array([[-844, -865,  100, -191, -398, -728, -322],
       [-147, -794,  587,  363,    1, -679,  -47],
       [  74, -868,  -85,  -36,  -30, -920,  -67]])
363, 587

array([67, 37, 61, 12, 48, 75, 43])
12, 75

array([152, 176, 202,  90, 150,  52, 115])
90, 202

array([2448, 4234, 9526, 4943, 5698])
9526, 9526

array([ 51,  73,  68, 108,  63, 196, 123])
108, 196

array([5, 4, 9, 7, 2, 7, 7])
7, 9

array([9638, 4649, 3601, 1240, 2368])
3601, 9638

array([203, 372, 709, 769, 453, 913, 396])
769, 913
---
[[ 0.64  2.20  0.67 -4.55  3.21  0.45 -0.24]
 [-3.14  1.89 -3.13  7.15 -2.55 -4.60  3.21]] → 0.67

[[-2.47  0.37 -0.36  2.08 -1.68 -0.28]
 [-2.47  0.37 -0.35  5.79 -4.77 -0.28]] → -0.36

[[-3.30  6.19  4.92  1.53 -2.22  6.66 -1.89]
 [-3.92  7.31  5.95  1.77 -2.40  5.56 -1.59]] → 4.92

[[ 6.18  3.65 -1.29 -0.07 -0.19]
 [ 4.24  1.75 -1.06  0.13  0.08]] → -1.29

[[-4.53 -3.56 -2.31  0.23 -3.85]
 [ 0.51  0.61 -5.96 -7.13  1.85]] → -2.31

[[6.02 0.00 1.49 3.54]
 [2.66 0.08 7.03 1.54]] → 1.49

[[ 0.45 -3.25  6.15 -2.25]
 [-1.96 -0.40 -3.96 -1.10]] → 6.15

[[-3.86 -2.14 -5.09 -2.08 -7.02 -4.10]
 [-0.03  0.00  0.03 -0.03  0.08  0.07]] → -5.09

[[ 2.66 -6.85 -5.23 -3.55  0.63]
 [-2.83 -3.06 -2.17 -6.23 -4.94]] → -5.23
---
[-1.58 -1.83 -2.80  2.76 -5.82] | -1.83
[-0.18 -1.46  6.41  3.14 -3.11 -0.89] | -1.46
[-1.51 -0.64  3.91 -3.47  1.12  6.99 -0.67] | -0.64
[-0.12 -7.18 -2.75 -0.35 -4.83 -2.96] | -7.18
[-0.44  6.68 -0.29 -1.72 -0.48 -0.36] | 6.68
[-6.89  2.47 -4.52 -3.15 -0.03  0.72] | 2.47
[-4.64 -1.66 -5.71  0.76 -1.16  7.18 -0.05] | -1.66
[-6.43 -5.13  2.31  3.52  3.05] | -5.13
[ 1.82  0.98 -0.59  7.05  0.29] | 0.98
---
[[5, 4, 5, 4, 4, 7, 8], [2, 7, 4, 2, 3, 3, 5], [8, 2, 1, 0, 4, 6, 5]] result: 5
[[-568, 716, -74, 382, -488], [-720, 831, -119, 457, -611], [320, -41, 623, 768, -823]] result: -74
[[65, 67, 59, 92], [50, 22, 81, 20], [54, 47, 61, 30]] result: 59
[[44, 11, 38, 6], [43, 7, 37, 8], [71, 87, 46, 36]] result: 38
[[-640, 200, 778, -51, 303], [-157, 867, 263, 439, 752], [-472, 734, 384, 57, 685]] result: 778
[[6098, 6568, 5547, 5323, 5110], [3144, 5262, 6147, 9159, 6133], [4758, 6279, 4338, 5185, 6396]] result: 5547
[[-683, -733, -44, -303, -975, -922, -850], [351, 523, 41, 836, 376, 386, -656], [-505, 207, 638, 765, -125, 382, -716]] result: -44
[[7317, 6519, 6296, 6617, 5687], [7380, 2627, 1079, 6375, 6667], [5818, 3335, 2462, 6210, 8134]] result: 6296
[[780, 778, 338, 787, 372, -702, -709], [-626, -622, 806, -535, 816, 59, 81], [724, 719, -726, 709, -727, -594, -607]] result: 338
[[7704, 8225, 3532, 9486, 3576], [5192, 9511, 5513, 8495, 2641], [4435, 8927, 6452, 7444, 3368]] result: 3532
---
[[ 5.82 -2.15 -2.41 -6.36]
 [ 4.05  3.94 -3.99  0.38]
 [-0.63 -2.16  0.99  0.09]] ans = 0.99

[ 1.37  0.97  3.95  2.41 -0.10  5.68] ans = -0.10

[[ 2.06 -1.61 -1.81 -1.71]
 [ 4.52 -3.51  2.57 -7.07]
 [ 0.48  5.63  0.12 -0.35]] ans = 0.12

[ 3.46  1.37  4.61 -5.47  0.07 -2.80] ans = 0.07

[-0.14  3.85  0.66 -7.25  2.30 -2.55] ans = 2.30

[[-4.69 -4.68 -0.69 -0.31 -0.72  2.44]
 [ 4.12 -1.92 -5.38  1.36  4.98  5.20]] ans = 4.98

[-1.10  6.24  1.38  1.76] ans = 1.38

[[ 3.27  4.88 -0.30  5.40]
 [-1.69 -7.17 -4.10 -5.20]
 [-3.26 -5.23 -2.74 -6.27]] ans = -2.74
---
[ 4.06  0.22  3.33  5.92 -2.58] --> 3.33

[[ 0.34  0.83 -0.26  6.45  1.03 -4.82  3.02]
 [ 1.93  2.50 -1.30  3.19 -2.07  1.08  1.09]
 [-2.97 -2.65 -1.84 -5.96  2.90  6.39 -3.31]] --> 1.03

[ 4.80 -0.42  6.54 -2.60] --> -0.42

[-7.27  0.00 -5.72  0.97 -5.43 -0.43] --> 0.97

[[-3.75 -2.81 -0.12  3.34 -1.53 -6.12]
 [ 1.01 -0.97 -1.12 -1.65 -0.95 -0.74]
 [ 2.15  1.09 -1.39  3.92  0.14 -1.33]] --> 3.34

[-3.59  3.83  3.37  2.40  1.46  1.09 -7.21] --> 1.46

[-0.79  6.23  4.72  2.47] --> 6.23

[-5.20  6.34 -1.75 -5.64] --> 6.34

[[-4.41  2.78  0.48 -3.75 -2.02  4.74]
 [ 0.48 -4.48 -1.12 -2.68  2.83  7.40]] --> -3.75
---
[[ 3.81 -3.31  1.46 -2.20  0.65]
 [-6.88 -1.02  1.42  1.86 -2.97]
 [-3.03  3.30  1.83  0.52 -1.51]] Answer: 0.52

[ 2.17 -1.55 -1.93  6.42  7.18] Answer: 6.42

[7.02 5.92 6.05 4.08 3.86 2.94] Answer: 3.86

[[-6.04  2.04 -5.16  2.41 -0.16 -4.24  2.40]
 [-4.13  0.82  0.17 -0.46 -1.84 -1.72 -2.11]] Answer: -1.72

[[ 1.06 -1.22 -0.84  0.22]
 [ 1.41  5.20 -2.20 -0.04]] Answer: -2.20

[ 1.66 -1.01  0.66 -5.26 -3.11 -2.87] Answer: -3.11

[ 2.05 -6.12  3.93  5.69  6.19] Answer: 5.69

[ 2.38 -1.66 -2.54  4.09  1.66  6.03  3.32] Answer: 6.03

[-7.12 -3.69  1.74 -4.89] Answer: 1.74
---
array([[-0.676, -1.447,  1.792, -0.531, -0.112, -1.576,  0.955],
       [ 1.982,  0.792, -0.578,  1.340,  1.337, -1.912,  1.901],
       [ 0.034,  0.569,  0.671, -1.069, -1.822,  1.114,  1.319]]) → -0.676

array([[ 1.2, -0.7,  0.4,  2.0, -1.7],
       [-2.1,  1.1,  0.6, -1.8,  1.4],
       [-0.4,  1.2, -0.1, -0.8,  0.5]]) → 1.2

array([[-210.3, -188.7, -108.1, -203.5,  103.8],
       [-168.6, -199.2, -110.2, -226.1,   30.0],
       [-217.9, -191.0, -106.6, -203.5,  124.9]]) → -210.3

array([[ -22.82,  106.79, -104.48,  -57.70,  -52.31,  -62.68,   99.85],
       [ -68.02,  105.67, -170.53,  -64.37,  -39.70,  -72.23,  142.11],
       [ -31.90,  160.51,  -39.82, -116.54,  -62.26,  -77.93,   76.28]]) → -22.82

array([[  98.139,   95.566,  101.771,   80.253],
       [ 200.781,  141.747, -221.684,   89.363],
       [ -71.390,  -41.193,  189.596,   86.415]]) → 98.139

array([[ -7.91,   4.80,   1.99,   5.50],
       [-10.92,  -2.52,   2.47,  10.57],
       [-14.53,  -6.17,  -1.85,  16.19]]) → -7.91
---
[[-1.20  0.06 -0.68  0.04  0.04]
 [-6.94  3.19 -1.18 -7.28 -7.28]
 [-0.20  0.35  0.07 -2.47 -2.47]] -> 0.07

[[-1.62 -0.36 -0.37  3.95 -2.75 -4.00  0.77]
 [-2.24  0.35  0.42  2.35  0.54  1.31 -2.74]
 [-2.93 -2.72  2.84  1.93 -6.00 -3.42 -7.34]] -> -6.00

[[-1.13  1.17  1.11  3.27]
 [ 2.93  2.40  2.40  0.36]
 [ 3.78  5.63  5.61 -3.03]] -> 5.63

[[ 0.19  2.17  0.82  0.00 -0.59]
 [ 4.35  5.81 -4.59 -1.42  6.40]
 [-0.16 -0.73 -0.53 -0.13 -0.28]] -> -0.53

[[-5.67 -5.03  5.80  4.26  2.64 -5.77]
 [-2.85 -2.33  4.76  3.67  2.88 -2.73]
 [-6.74 -6.08  6.34  4.59  2.66 -6.93]] -> 4.59

[[ 2.56  4.98  1.60  1.28  3.70  2.15]
 [-0.01  2.63  7.19  3.23 -1.74  1.23]
 [-0.69 -4.37 -4.46 -2.94 -3.16 -3.46]] -> -2.94

[[-3.85  4.19  6.65  0.06]
 [ 3.04 -4.04 -5.87 -1.72]
 [-2.19  5.12  5.44  0.72]] -> 5.12

[[-1.28 -3.13  4.37  0.08 -3.71]
 [ 3.81  6.57 -7.08 -2.18  2.27]
 [ 3.24 -4.23  1.56  2.45 -1.61]] -> 1.56
